[ -36  -13 -748  332  -26 -158   21   58 -281 -125 -276  154  163  148
  -53 -264  -18  -48 -344 -212  277  216  469 -186   20 -153   87  -69
   43  226  422  241  541 -372  211  -84  -37   92 -669  -75  562] : 6
[-320 -151  228  206  115   15 -197 -416 -210  285 -183  271  168 -286
  266   88 -391 -482 -367  -43   74  -82 -362 -398  -72  207  353 -227
   22 -304  195  -11 -281 -152  196 -320 -211  109  151 -223   27] : 3
[-168 -159 -182  276  -23  -27  110  -72 -132   75  -51   25  206  -68
  401 -165 -357 -373  201  -44  -85    6 -222 -381  126   36  228  -43
 -240   -6  127  -63 -151 -110  229 -231   68  320 -154  212  501] : 8
[ 283 -104 -261  -97  -92 -503  280   86   90    3  120   -8 -117  -54
 -260 -446  140  -85  302  181   60 -145 -384 -289  101  211  224  271
 -175   -7  128 -170   19 -134    5   41   49 -337  122 -227   70] : 0
[ 272   49 -107 -221 -271  298   50 -251   88 -269  320   68  -91  136
   95 -315   91  365 -179 -324  152  -30  -59  549  -41  -67   72 -234
  168   12 -313  108  169  181 -108   93  231 -110 -320 -268  248] : 0
[  -9   52  153  -14  -74  354  -13  -16  167    3 -163  -30 -141   39
   67  256 -183  280 -139  -53  123  184   -9  107   98   48  -13 -246
   30   22 -147   35   15  321   90  -29   66  204  -65  -12  -23] : 5
[  11  -78  -18  282  -71 -135  130  -30  114  -69  -65  -29  -33 -126
   51  283  -39   68  275   39 -147 -129  -25  -29 -246  124  -32  130
  105 -189   29 -110  -19   22  280  115  -11 -178   51   22  -50] : 4
[-307   42 -124  -29  -41   16  -16  148   86   57  -66 -164 -152  -29
  154  338   -5  121  219   71 -111 -287  -79  155   35   43 -224  205
  124 -201  102   18 -365  -45   54  171   15 -108  198  110 -249] : 4
[ 120  -36  305 -416  -13  156   25  349  -53 -289 -275   37  172  362
 -144 -181  328  215 -375   36  258  441   78 -212  363  137  324 -210
  -54  279  309  265  789   73  235  221  -81  -55 -172   14  -19] : 2
[-163 -240  -72  -14 -370  -18 -138  -10 -167  -20 -268  339   18 -189
   17 -149 -138  -91 -533 -163  357  156   95 -422  195  178  465 -326
  -76  122  238  185  192 -240  474 -232 -143  379 -271  168  272] : 7
[-314  -13 -120 -127  110    4 -208  -13  141  208 -318  -98  156  -86
  354  426 -105  106  179  145   68  325  132  310   76 -106 -255  164
   74 -382  -64 -145 -126 -159   46  -63  -64 -170  -78  -30 -196] : 7
[-116   44 -237   67  193    7   80  145   90   83  332   98   38 -173
   85 -241   11 -102  185  -30  231  -30   34  -67   50 -128 -317  239
   39   -4 -140 -133 -469   15 -255 -119  118  123  -81   81  136] : 2
[ -90 -126 -254  -73  102   63  -34   49  142  -84  -72   60  131 -184
 -117   98    8  201  -84 -106  136  143  288   67  169  -41 -104 -100
  135 -105  -96  -59   82  -30 -179   16   60  -71 -298  -71  125] : 2
[ -41  167 -296  197 -141 -258  -78  582  -10 -337  232 -104 -344  305
 -424 -422  132  190 -151 -280  174    9  899    6   -6   81  131  -84
 -180   64  362  379  384  151   53  227   53  489 -410  305  524] : 8
[ 482   41  158  477 -250  171   62 -469   59 -148    4  123  -15  261
 -761   65  648   50   73   40  269  209  279 -376 -223 -149  169   10
 -147  147 -362 -107  211  291 -303    7 -432 -424 -251 -181  -67] : 6
[  -8 -235 -303  -11 -246  319  140 -132   59  -58 -164   35  138   33
  115   82   23  127  -49  -27  231  271  158  245  140   10 -113 -130
   11  -33 -185   31  213  -44  158   66   43 -150 -129 -217  -26] : 7
[  62   -7   -3    6 -207  173 -122  -75  224 -152  192  -41  -22   12
 -104 -195  133  192 -135 -146  199  188  349  594  -17  -72 -352 -128
   80 -145 -251  -87  122  234 -135 -107  189 -318 -174 -174  155] : 5
[ -49 -393 -320  538 -400   15  -43 -480 -301  122 -832  131  179 -286
   16  453 -430 -104  -10   -2  -12  257  502 -266   -5  353  477   12
  -98 -581  254  -83   36 -302  401 -131  -97  122 -420  266  -19] : 2
[ 125 -247  -48   -5  344   32  -41  -12  223  325  170   97 -206 -188
   11   -9 -454 -368 -206  249 -355 -111 -752  209  -86 -353  126  -27
  119 -137  -37 -153 -335  -26 -211 -274 -161 -209  211 -398   -5] : 7
[ 477 -302   36 -214   58  -68 -149  113  489  -38 -344   35  -40  172
  -28  182 -161  464  -77  187 -430  481  -70  373  115  168  149 -269
  188    7 -212  -82  554  131 -173 -353   28 -146 -285 -252   58] : 5
[ -26 -110  -13   23 -132  -56 -250  -68   36   80 -648   30 -108  217
   57  166  -86  433 -534   12  311  511  -91 -290   14  149  225 -162
  -23  -75  132    4  638  -38   45 -245 -233  426 -411 -128  218] : 5
[ 322  -68 -186 -244 -410  -42  119  198 -196   -2 -241  -64 -477   15
  -48 -625  -32  366 -117 -172  174  -44  153 -195  156  108  254  -96
   34 -259   91  -56  304  -30  193   43   86   10 -274   75  406] : 8
[ -77 -133 -190    1 -204  294   -5 -113 -136   40 -231  182  -63  -67
   67  173 -129   53 -327 -244  219  -42  104 -145  128   71  175 -161
    8 -172  -89   63    9  -99  119  -34  -99  115 -234 -160  188] : 2
[  -1  -99 -142 -115 -202  225  109  143  168 -196  222    0   -9  248
   64 -168  198  354  -96  -82   89  227   16  543  196  -17 -308  -80
  310   92  -83   88  418  180   52   18  188 -127 -229  -36   41] : 1
[ 518 -108 -329  108 -628  590  198 -319  -69 -349  108  122   28  146
 -802    2  465  699 -407 -299  -66  114  480  101 -189 -162  136 -485
  -10  421 -332  468  455   80   -1  121 -229 -111 -577 -344  327] : 2
[-198 -170   38  -77 -257  134  -77  404  -98 -207 -391   72   45  -78
  304  368 -356  191 -412 -136  -63   81  128   33  150  136   12 -131
   -5 -103  309  119  519 -114  258   67   79  158   80  130   78] : 0
[ 190  -74 -401  372  -14   10  191  187  -81 -266 -110  129  -27  300
 -261  132  -91  291 -244 -234 -264  -34  -70 -115 -178 -156  267 -417
  -34  467   12  324  128 -248  -51   11  -95  356 -478 -201  417] : 1
[ -27   41  -72  587 -116 -264  -57  302 -165  -97 -247  221   12  315
  -76  -45 -216 -153   11  -38  206  398  667  -59   -5  125  106  -56
 -190   73  163  223  190  -75  334 -309  -49  239 -314 -105  292] : 3
[-417  120 -125  299    6  -40   98  299  -53  -37  272  248 -344    2
  457  343 -530 -202    3   -5 -113 -543  -45  -34   38  154   38  -51
   24  295  290  342 -161   66  269   91   93  609  298  244   33] : 2
[ 524   44 -142  114 -433   39 -107  673   31 -166 -165  498 -478  201
  -35 -314 -371  530 -440 -211  117   35  431  -90   22  186  263   63
  -95   24  -19  356  650  106  -15 -235  215  644 -399 -333  562] : 1
[-166  -80  -89 -332  358   -6 -167   83  330  234 -202   -6  -64 -155
  198  361 -236  244  159   31 -246  166  -48  519   16  -46  -30   42
  398 -420  -63  -90 -311  -80  -56  -70  -16  -44 -205  -57 -268] : 8
[-269  132 -293  310  313 -295 -108   82 -104  -44 -573  221  465 -174
   20  316 -207 -472  200  137  149  -51  543 -116   15 -116  275  118
 -479   22  180  180 -364 -460 -190   42   43  109  -81  -28  -46] : 4
[-369 -179 -413 -456  105  291 -124   51 -153  191    2  198  277 -287
  435 -103 -218 -235 -414 -251  305   85  120   56  124  -54  -96  266
   28 -347   78 -137  -14 -188  148  101  185   51 -197   57   42] : 0
[ -87  161  -72  -82  159   26   50 -116 -136  -42 -307 -148   37  295
  214 -102  128 -300 -275   97  385  128 -171 -237  441   91  332 -138
    7  443  249  243  541  -45   20   54 -121  156 -281   40   64] : 0
[-188    8 -113 -168 -158  184   84  297   14  -55   81   82 -268  104
  281   54 -237  178 -101 -188  221  -12  -60  143  109  109   35  -43
   26 -134  -29   36  -98  140  191  159  202  416 -156   27  150] : 3
[   6  -31  -83   19 -133  250  190 -117   21 -137  292 -212  237 -129
   45  -50  348  -35  291  -14   24  -59  -98 -211   -5  -52  -33  134
  -54  -76 -142  -87  -76  129   75  158  -82  -97    2  283   73] : 0
[ -12  -76 -242 -152  144  232  107   27  142  -61  110  213   44  -55
 -282  -16  172  110 -171  -34  159  -79  -13  -64   94  -78   78  -29
   72  138  -41   78  -33  121 -146  272  -48  -37  -17  -69 -170] : 5
[-252  154  -93   59  200   35 -161  240  -95  -14   99  149   35   35
  101   46   69 -187    9  -24  302   92  443 -116  -90    3  125  268
  -62 -306  194   60 -124   -2   36  206   15  334 -172  189 -101] : 3
[-484  -50   58   53  281   24  112  185 -361   77 -190   81  249  -15
  570  380 -192 -446  132   63  146 -382 -563 -882   93  -26  -19  173
 -300 -173  230 -189 -126 -315  236  178  -28  340  841  -44 -274] : 6
[ 227  244  -30   54   73   78 -159 -361  124  -51  148  -27 -146  -86
   21   21 -295  -52  -73  -59   11   63 -221  253  127 -227  -24 -132
   82  245 -149  -46 -224  -10 -334 -212   37 -137  -84 -200  114] : 5
[-243   59   36 -337  519  110    2   58  130  478  178  210 -140 -224
 -104  381 -186 -180  157  233  -63 -246 -541 -517   30 -151  191   28
 -134  -97 -214 -115 -657  119 -238 -102 -341  171  355 -397 -274] : 6
[  80 -211 -300 -112 -156   18  165   23  160   73  106   18  197  -50
   49   91  246  287  106  169 -161  102 -391   90   93    6  -88   38
  205 -202  -88  -94   41   -1  171   92  -17 -478  -51  -15 -100] : 6
[ -33 -249  113  159 -579  -74  184   85 -568  -36 -769  222  -55   31
  184  335 -322   47 -198  -57 -103  108  313 -283 -176  310  258  -54
 -160  -24  304  -31  660 -369  813  133  -65  172 -271  104   19] : 7
[ 179 -163   95   57 -384   75   27   37 -210  124  215  229 -283 -242
 -178  124   -4  147  197  304 -244 -187  150 -529 -180  252  263  100
 -130 -295 -169  -99  -37   81  226  180 -237 -151  264  116 -448] : 1
[ 186   83 -258  -59 -191  246  154 -148  -96 -120  306  -28   82 -138
 -176  -52  259  210  153  -45  161   97  243  -53   85  -36 -268   44
  -26   88 -252 -108 -157   -4  -51  277  106 -247   38  100 -239] : 5
[ 339  178  -64 -196  685    4   19  -57  228   16  445   94 -118   76
 -292 -116 -107 -200 -160  101   87   85 -395  -85  194 -148  622 -168
   53  132  -13  199   68  278 -289   63    1  416   64 -273 -147] : 0
[ -13    0  -61 -115 -105  -28  252  174 -109   82  329    0  -11 -263
  212 -229  130 -180  177  -29  154  -31  -48  -78 -135   30 -117  214
  -20 -350   69 -201 -177  -59  373  159  -45 -194  187  171   76] : 7
[  54   12  -44 -136 -107   94  146 -205  212   30   68   10 -212  135
   38  176  106  313   73  104 -200 -115 -113  736  -81   10  -94  -48
  361   -3  -69   89   22  187   -2  193   30 -414 -119  -42 -246] : 2
[  37  -26 -368 -255  141   71  140  332  -34   96  106  206  228 -198
  436 -204  124  -17  204  159  184   21  145 -322  175  -12 -168  238
  -35   67 -118  -96  -66 -167   92  110  277  -29   -3  241  -69] : 2
[ -63 -105   83  -60 -286  426   35 -329  -93  -40 -164 -251 -119 -194
   59  101  -21  269   45 -240  268  148   10  206  104   94  -49 -376
  245 -508 -232 -198 -324  -30  223   43  107 -200 -241 -217 -105] : 7
[-116   47  -25  538 -105 -143  -16   29 -104   12 -314  129 -227   44
 -153  423 -420 -178 -171 -282   29  -37  155 -276    3  146  336 -282
 -171  137   74  105 -236 -140  262  -93  -43  405 -418  -23  275] : 8
[ 223 -164  175    7 -647  531   41 -154 -157  -27  276  -87  -80 -134
 -364 -462  242  406 -334  -42   62   62  233 -343 -310   10  -89  -98
 -261  -40 -283  -41  156  492  149  127  -85  176  -53  367  150] : 5
[ 182   68   22   -1  -62  289  100  -14  263 -111  260   13 -265  -48
 -214  139  -20  321  -51 -232  -29 -204 -120  166   79    2 -137 -194
  245   54 -344  -14 -251  316 -260  107  189   25  -42 -193   50] : 3
[ 205   32  -54 -474  299  178  -10  -80  188  -71  -21  -13  264   34
   69  -16  317  158  -63   37  138  243  -80  255  239   55  137   11
  268 -100  -10   33  251   24 -133  233  240 -172  -80  -45 -424] : 0
[-368  150 -198 -101  125   79 -176 -526  203  -21 -139 -484  166 -253
  383   86 -165 -163  136 -123  210 -141 -110  372  331  -18 -240  -13
  148  -93  -35  -76 -470  -53 -253   56  210 -159   29  222  -85] : 0
[ 254 -182   63  -32  -72   33  -18   17 -240  -76 -613  230 -136  166
  208   24 -597 -163 -341 -357   57  252   19  240  223   38  386  -63
   98 -451   68 -263  568 -124  134 -146    3 -524 -506 -614  471] : 0
[ 353 -111 -467 -280  -87   -3  150  183   65   35  357  140 -106 -320
 -220 -528  246  130  210  -80   94 -145  448 -327   78  222   66  205
   58 -218 -114 -131 -175   62  -14  127  322  138  -41  310   24] : 3
[ 251   41   35   -3 -480  -77  342  -92 -242 -219 -438  -86   29   28
 -271 -376  166   89   -1 -199  143 -104  377  305   18   92  -99  217
  -85  -34  -95 -151  444   54  -78  376   39 -759 -517 -150  330] : 0
[  90 -317 -288 -199 -458  345   87  -92  -93 -131  -20   38  177 -113
 -168    9  315  329  197   -4  180  338  575   53   13  160   63   39
  -77 -438 -270 -131  230   -9  226  178   19 -312 -314  -59 -202] : 0
[ -50  134  208 -371  738  284 -126  -77  -30  165  393  160  505 -442
  373   12 -105 -377  -27 -101  130  193  -85  -68 -112 -363 -380  266
  139 -393 -205 -352 -128  -22   -4   31  -80 -376  529 -284 -239] : 5
[  62 -280 -153  224 -438  -92  236   89 -359    3 -507   35  150  -62
 -196   88 -126    0  -14  137 -319 -115  -30 -229  -97   32  170  -92
 -300  102   26  106  191 -439  369    0 -146  -51 -235 -308  183] : 7
[ -83 -121 -111 -271 -108 -174   83  181   63    5  -42  -76   35  -43
  -78 -360  249  176   10  -78   84   27 -204   70   92  -65 -119  139
  143 -233   87 -113   40 -149  144  132 -171 -598 -124 -125  190] : 8
[ 349  -15 -159 -261  292  -29  246  297  208  -16  172   38  -57 -126
  -61  -93   48   28  502   74  -92  -52  -68  -43  -38   32  263  170
  -74 -409  -49 -177 -238  -12  -69   93  185  -98  -26 -285   75] : 2
[  56    1  -32  -28  -94  276  -85   14 -202  -70 -326   68   47  -15
  422  -71 -171  -21 -217  -51  378  306  319 -386  311  181   68 -228
  -31  305  -97   69  267  -97   50 -166   91  260 -201  168   -3] : 0
[-107  -99 -156   93   23  169 -214  -83  283  -15 -126   63  -25   51
  -38  288   10  324 -334 -129  177  232  213  161  140  -35 -273 -143
  220  -11 -133  -61  208  144 -322  -57   69  -25 -110   71  -86] : 1
[-370  176   92  -38  109  231 -109 -324    7  -26  -57   11   26 -344
  256  279 -154 -172  -40 -263  275 -299   91   61  142  113 -105 -127
  181 -190   56  -43 -223  -51  -47   58  238   61  119  -83 -154] : 1
[-268 -176 -209  193 -155   29 -222   46  284  -32 -210   22  -87   27
   68  231 -300  263 -307 -165  191   64 -188  111  273  -18 -132 -187
  118   -2 -157   25   34   -9   24 -264  185  322 -220 -167  191] : 1
[  65  -47 -340  468  266 -221   92  170 -112   58 -112   99    3  152
  168  201 -272  -35   25   40  -19  281  174  -16   13  -93  -76 -254
  -16 -156  -90 -216   68  -97 -222 -148  210   66 -180 -121  224] : 3
[   7  -79  -79  351 -119   52  372 -125 -436   -1 -318  212  331 -456
 -100   69    1 -341  -77 -106   77 -245  297 -315 -290  -17   98  -90
 -143    7  -48  -54 -118 -274  359  173   64  -12 -146   95   34] : 4
[-122  155 -254  179    4 -201 -160  265   32 -166 -563  193   20  271
  342  488 -217  240 -360  -61   41  179  141   -1   20   32  -77  127
   64  414  584  248  560 -364   80  147  119  123 -114  196  -49] : 1
[-152   84 -445  641 -454 -511  -95  538  155  -95 -162  398 -255  165
   25  330 -177  309  163  324 -128  -35  399  145  257  197  -57    5
  -66  518  218  328  -37 -126  -77 -248  195  225 -362  370   93] : 5
[ 363 -266 -139 -309 -332  677 -241 -639   -9 -135  271  -96  252 -395
   19 -181 -139  238 -287 -270   35  325   15   94  239  -47  -61 -470
  151 -181 -530 -168   -9   -8 -113 -287  320  -22 -204 -194   44] : 6
[-166  -34 -131  -12 -149  100  109  -59 -226    1 -149 -220   -5  -29
  -49  130  164 -111  235   84  113  -32  311 -169   46   85  -65  147
 -144  -83   65  -96 -148 -166  212  244    2  -31  -47  275 -278] : 2
[ 538  218   20 -254   24   91  325 -209   42 -179  -86 -137 -105  327
 -388 -443  300  222    8  126  161    2  -38   51  186  -22  419 -293
  -69  523 -205  329  533  322    4  292   53  -58 -245 -320   70] : 4
[ -49  145  -43   28   -1  197  -95 -149   40   30 -370 -129 -368  239
 -464  160   49  182  -81   83  388  106  354  -72  141  -66   52  -95
  -90  140  -97   82  -97  215 -427  129 -198  126 -147  -83 -332] : 6
[-192  132  -35  -65  211  161  -19 -119   32 -103  -20  -19  164  -85
  194 -158   53 -376 -207 -255  489  113  307  121  208  -23   15  -41
   80  -95   80  -35  349   94   15   27   96    9 -309   14  298] : 1
[ 311 -260 -168 -230 -607 -128  -63   10   11  -10 -717  145  -25   77
 -280  139 -259  763 -473 -163 -149  293 -267   81  105  246  322  -67
   35 -220   95  161  373 -221  283  -19 -199 -189 -382 -386  198] : 6
[ -41 -303 -283 -179 -455  341  179 -258 -310  -97    4    7  238 -346
  226 -144   49 -103   59 -183  220  -45  132 -203  406  121 -122 -110
   25  -54 -399 -278  -70 -206  203   82  145 -403 -114  144  -40] : 0
